Below are the code and all the weights of a small trained network. Each question names an input and a class and asks about switching units off, where a switched-off unit gives its printed mean instead of its output.

import numpy as np


def w(rows, s, z=0):
    codes = np.array(rows[::2]) - 128.0
    scale = np.full(codes.shape[1], s)
    scale[-1] = z or s
    return codes * scale


def f(y):
    return np.maximum(y, 0)


def log_softmax(a):
    a = a - a.max(-1, keepdims=True)
    return a - np.log(np.exp(a).sum(-1, keepdims=True))


def net(x, mask):
    res = np.array(x, float).reshape(1, 5) / 4 @ E
    y = f(res @ A[0][:, :-1].T + A[0][:, -1])
    res = res + np.where(mask, y, B[0][:, -1]) @ B[0][:, :-1]
    return log_softmax(res[-1] @ U[:, :-1].T + U[:, -1])


A, B = {}, {}
E = w([
[150,137,73,156,190,138,157,128,146,136],'x0',
[139,118,156,117,115,142,124,150,96,115],'x1',
[251,155,165,29,119,194,120,107,179,159],'x2',
[116,81,69,138,109,240,67,90,111,111],'x3',
[139,125,179,145,184,116,43,96,54,206],'x4',
],0.012)
A[0] = w([
[124,178,139,159,159,122,102,113,42,221,87],'n0',
[114,127,67,71,89,118,169,147,147,61,83],'n1',
[92,170,111,152,160,145,143,151,189,85,108],'n2',
[82,109,88,179,88,66,94,99,107,122,122],'n3',
[144,161,173,148,187,110,68,69,111,158,102],'n4',
[198,82,137,117,85,121,87,63,177,142,210],'n5',
[72,81,137,186,145,117,131,177,92,108,149],'n6',
[144,148,119,126,148,173,141,153,172,183,157],'n7',
[51,137,153,170,125,123,150,115,118,131,129],'n8',
[151,128,195,77,98,152,130,109,128,123,170],'n9',
[197,198,147,42,131,157,122,145,172,179,167],'n10',
[94,153,193,177,181,139,79,147,143,215,87],'n11',
[92,93,122,154,127,66,156,168,94,149,151],'n12',
[119,139,59,121,105,154,106,123,101,180,76],'n13',
[98,155,140,128,89,153,223,149,170,134,98],'n14',
[110,50,41,105,94,200,21,4,88,114,79],'n15',
[132,135,140,119,171,116,99,92,80,143,100],'n16',
[72,131,109,197,113,99,124,147,98,143,150],'n17',
[130,122,121,108,179,102,75,117,71,188,97],'n18',
[89,141,96,106,79,151,168,200,185,131,73],'n19',
[166,119,131,117,158,115,106,93,111,180,179],'n20',
[121,114,144,213,135,92,114,190,107,101,166],'n21',
[104,122,105,82,155,139,70,77,129,70,81],'n22',
[136,174,181,109,137,35,183,175,138,157,69],'n23',
[147,153,105,109,97,151,179,218,195,46,110],'n24',
[133,155,141,89,163,82,163,136,101,107,6],'n25',
[76,123,141,210,135,124,138,134,91,74,142],'n26',
[86,91,121,134,158,195,129,95,108,108,41],'n27',
[136,77,91,154,81,172,129,104,157,85,68],'n28',
[129,197,186,92,176,1,169,161,154,177,53],'n29',
[198,137,166,61,146,146,126,111,185,159,165],'n30',
[113,102,83,131,143,89,123,192,53,105,113],'n31',
],0.0099,0.0019)
B[0] = w([
[84,114,117,128,53,103,79,152,120,220,197],'n0',
[6,152,145,108,45,83,53,193,84,195,209],'n1',
[88,139,120,136,69,88,146,136,112,140,179],'n2',
[172,151,85,127,115,117,215,68,188,145,206],'n3',
[61,122,209,127,112,61,78,161,82,198,189],'n4',
[116,181,112,122,176,96,165,116,207,113,187],'n5',
[133,151,101,94,141,154,226,81,184,111,211],'n6',
[98,139,142,141,142,94,169,97,116,93,167],'n7',
[128,133,62,149,161,163,189,87,182,160,187],'n8',
[118,155,108,92,167,118,163,92,139,86,185],'n9',
[154,152,57,93,106,221,191,17,183,123,229],'n10',
[47,177,243,138,104,132,111,162,82,201,184],'n11',
[94,124,73,88,175,144,170,81,155,85,193],'n12',
[125,67,191,163,166,90,34,174,189,117,160],'n13',
[41,163,119,166,98,80,84,217,39,186,193],'n14',
[206,50,39,180,209,151,45,181,130,109,253],'n15',
[113,154,167,143,93,62,122,125,82,186,169],'n16',
[94,184,74,73,163,192,226,100,184,116,207],'n17',
[95,127,202,89,82,77,96,142,86,216,187],'n18',
[18,91,206,77,40,94,68,163,96,184,199],'n19',
[72,122,142,62,3,170,112,95,76,141,174],'n20',
[149,158,118,136,97,149,150,68,162,112,194],'n21',
[127,102,125,132,181,126,72,123,139,53,162],'n22',
[241,71,85,212,205,125,70,212,171,61,206],'n23',
[66,153,156,101,54,64,100,161,93,192,232],'n24',
[167,62,136,194,165,116,57,125,155,84,158],'n25',
[155,233,109,103,101,150,155,88,127,80,214],'n26',
[194,45,142,129,96,156,143,121,125,68,178],'n27',
[154,76,158,173,116,126,73,218,117,137,193],'n28',
[207,3,129,208,144,220,65,210,122,35,222],'n29',
[122,230,70,61,132,196,211,69,171,93,217],'n30',
[107,175,83,130,153,162,135,94,166,148,186],'n31',
],0.006,0.015)
U = w([
[147,210,93,90,155,156,189,16,157,126,253],'0',
[79,136,155,108,101,55,96,167,27,242,65],'1',
[216,5,108,182,198,131,78,187,108,61,52],'2',
],0.011,0.00048)

Each question gives the input, the list of numbers given to net, and the class t.
The units are the neurons (one row each of A and B). Each row of codes is followed by its name. A weight is (code - 128) times the scale printed after its matrix; where a second scale follows, it is the last column's (A, B and U).
mask holds one flag per neuron, in row order. A switched-off neuron (its flag False) gives its mean, the last column of its row in B, instead of its output. The means were averaged over made-up inputs and are rounded, as every weight is.
A unit's drop is (log p(t) with every unit on - log p(t) with that unit switched off) / (log p(t) with every unit on - log p(t) with every unit switched off).
The circuit of an input: a set's keep is (log p(t) with only the set's units on - log p(t) with every unit switched off) / (log p(t) with every unit on - log p(t) with every unit switched off). Starting from the 12 units with the biggest drops (on a tie, the unit counted first), units are removed one at a time, each time the one whose removal leaves the highest keep (on an exact tie, the one counted first), for as long as the keep stays at least 0.8.
units of the circuit, in order: the units of the circuit, biggest drop first
k most important neurons: the k neurons with the biggest drops, biggest first
drop of u: that unit's drop, to one decimal
input [-5,1,7,-3,6], class 0: 2 most important neurons : n10; n30
input [-6,-3,4,-8,-5], class 2: units of the circuit, in order : n29
input [8,2,5,5,-6], class 1: units of the circuit, in order : n24; n1
input [0,1,-4,-8,-5], class 2: 2 most important neurons : n29; n23
input [5,1,2,-3,-3], class 1: 2 most important neurons : n15; n24
input [4,-3,-2,-5,-5], class 1: 3 most important neurons : n15; n24; n14
input [-2,-2,6,7,-7], class 1: 2 most important neurons : n24; n1
input [8,5,7,-1,8], class 1: 4 most important neurons : n4; n18; n0; n11
input [6,-4,-2,1,-3], class 1: 2 most important neurons : n10; n30
input [4,-1,2,4,-4], class 1: 4 most important neurons : n29; n23; n24; n1
input [-6,-7,7,-4,7], class 0: 3 most important neurons : n10; n30; n1
input [-8,-6,7,-5,7], class 0: 4 most important neurons : n10; n30; n9; n1
input [-5,-2,-2,-5,-6], class 1: drop of n25 : 0.0
input [4,-8,-3,-7,-6], class 2: drop of n25 : 0.1
input [0,0,5,8,-2], class 2: units of the circuit, in order : n15
input [8,-2,-7,-8,-2], class 2: drop of n30 : 0.3
